Here is a tiny trained network, its code and every weight. The questions are about switching its units off for an input and a class, where a switched-off unit gives its printed mean instead of its output.

import numpy as np


def w(rows, s, z=0):
    codes = np.array(rows[::2]) - 128.0
    scale = np.full(codes.shape[1], s)
    scale[-1] = z or s
    return codes * scale


def f(y):
    return np.maximum(y, 0)


def log_softmax(a):
    a = a - a.max(-1, keepdims=True)
    return a - np.log(np.exp(a).sum(-1, keepdims=True))


def net(x, mask):
    res = np.array(x, float).reshape(1, 6) / 4 @ E
    y = f(res @ A[0][:, :-1].T + A[0][:, -1])
    res = res + np.where(mask, y, B[0][:, -1]) @ B[0][:, :-1]
    return log_softmax(res[-1] @ U[:, :-1].T + U[:, -1])


A, B = {}, {}
E = w([
[137,135,126,2],'x0',
[96,56,59,134],'x1',
[127,129,127,128],'x2',
[121,128,131,126],'x3',
[216,44,171,120],'x4',
[119,119,141,125],'x5',
],0.0094)
A[0] = w([
[126,148,112,169,133],'n0',
[93,53,81,131,49],'n1',
[111,66,89,125,131],'n2',
[144,209,215,137,103],'n3',
[73,184,122,124,44],'n4',
[35,156,81,149,147],'n5',
[115,134,96,1,168],'n6',
[89,152,121,127,3],'n7',
[79,160,96,132,71],'n8',
[89,111,102,223,119],'n9',
[69,211,83,134,64],'n10',
[68,193,86,87,164],'n11',
[185,174,204,128,106],'n12',
[103,95,63,109,172],'n13',
],0.0098,0.0041)
B[0] = w([
[164,113,197,158,167],'n0',
[103,168,45,105,178],'n1',
[88,145,78,146,186],'n2',
[76,126,59,93,212],'n3',
[132,83,113,110,175],'n4',
[165,104,146,116,234],'n5',
[175,178,207,254,254],'n6',
[198,46,115,49,139],'n7',
[155,74,142,72,174],'n8',
[162,184,165,158,222],'n9',
[167,71,93,85,212],'n10',
[164,84,145,149,234],'n11',
[104,139,2,74,206],'n12',
[93,202,107,148,201],'n13',
],0.0077,0.0068)
U = w([
[129,137,137,141,254],'0',
[193,8,118,111,61],'1',
[146,223,185,201,50],'2',
[55,203,25,114,40],'3',
[111,140,144,144,168],'4',
[117,146,138,139,150],'5',
],0.013,0.0062)

Each question gives the input, the list of numbers given to net, and the class t.
The units are the neurons (one row each of A and B). Each row of codes is followed by its name. A weight is (code - 128) times the scale printed after its matrix; where a second scale follows, it is the last column's (A, B and U).
mask holds one flag per neuron, in row order. A switched-off neuron (its flag False) gives its mean, the last column of its row in B, instead of its output. The means were averaged over made-up inputs and are rounded, as every weight is.
A unit's drop is (log p(t) with every unit on - log p(t) with that unit switched off) / (log p(t) with every unit on - log p(t) with every unit switched off).
The circuit of an input: a set's keep is (log p(t) with only the set's units on - log p(t) with every unit switched off) / (log p(t) with every unit on - log p(t) with every unit switched off). Starting from the 12 units with the biggest drops (on a tie, the unit counted first), units are removed one at a time, each time the one whose removal leaves the highest keep (on an exact tie, the one counted first), for as long as the keep stays at least 0.8.
units of the circuit, in order: the units of the circuit, biggest drop first
most important unit: the unit with the biggest drop
top k neurons: the k neurons with the biggest drops, biggest first
drop of u: that unit's drop, to one decimal
input [5,-4,-5,3,4,3], class 2: most important unit => n6
input [8,8,6,7,5,7], class 2: units of the circuit, in order => (n6 n13)
input [-1,-7,1,-5,-7,-6], class 1: top 2 neurons => (n10 n11)
input [4,6,-2,7,-5,6], class 0: units of the circuit, in order => (n6 n11)
input [-6,6,-6,5,5,3], class 2: units of the circuit, in order => (n9 n10)
input [-1,-2,2,-1,0,2], class 3: top 2 neurons => (n6 n11)
input [4,1,1,6,5,-1], class 0: units of the circuit, in order => (n10 n11 n6)
input [6,8,-2,3,5,3], class 3: units of the circuit, in order => (n1 n13)
input [-3,4,8,8,-6,-3], class 0: top 2 neurons => (n9 n13)
input [-5,7,-3,1,0,-2], class 3: top 3 neurons => (n6 n1 n2)
input [5,-7,6,3,6,-5], class 3: units of the circuit, in order => (n12 n3)
input [-6,-4,-3,1,-5,-7], class 5: top 2 neurons => (n6 n10)
input [-5,-6,-5,3,-4,2], class 3: top 2 neurons => (n3 n6)
input [8,-4,-3,-2,3,5], class 2: units of the circuit, in order => (n6)
input [7,3,-8,4,-7,7], class 4: top 2 neurons => (n6 n13)
input [-3,7,-1,-2,1,3], class 3: top 2 neurons => (n1 n6)
input [8,-5,-5,-2,0,-7], class 2: drop of n3 => -0.1
input [8,-1,1,-6,1,8], class 2: drop of n6 => 0.7
input [1,7,5,4,6,7], class 3: drop of n5 => 0.1
input [1,5,-8,-4,4,-2], class 4: most important unit => n12
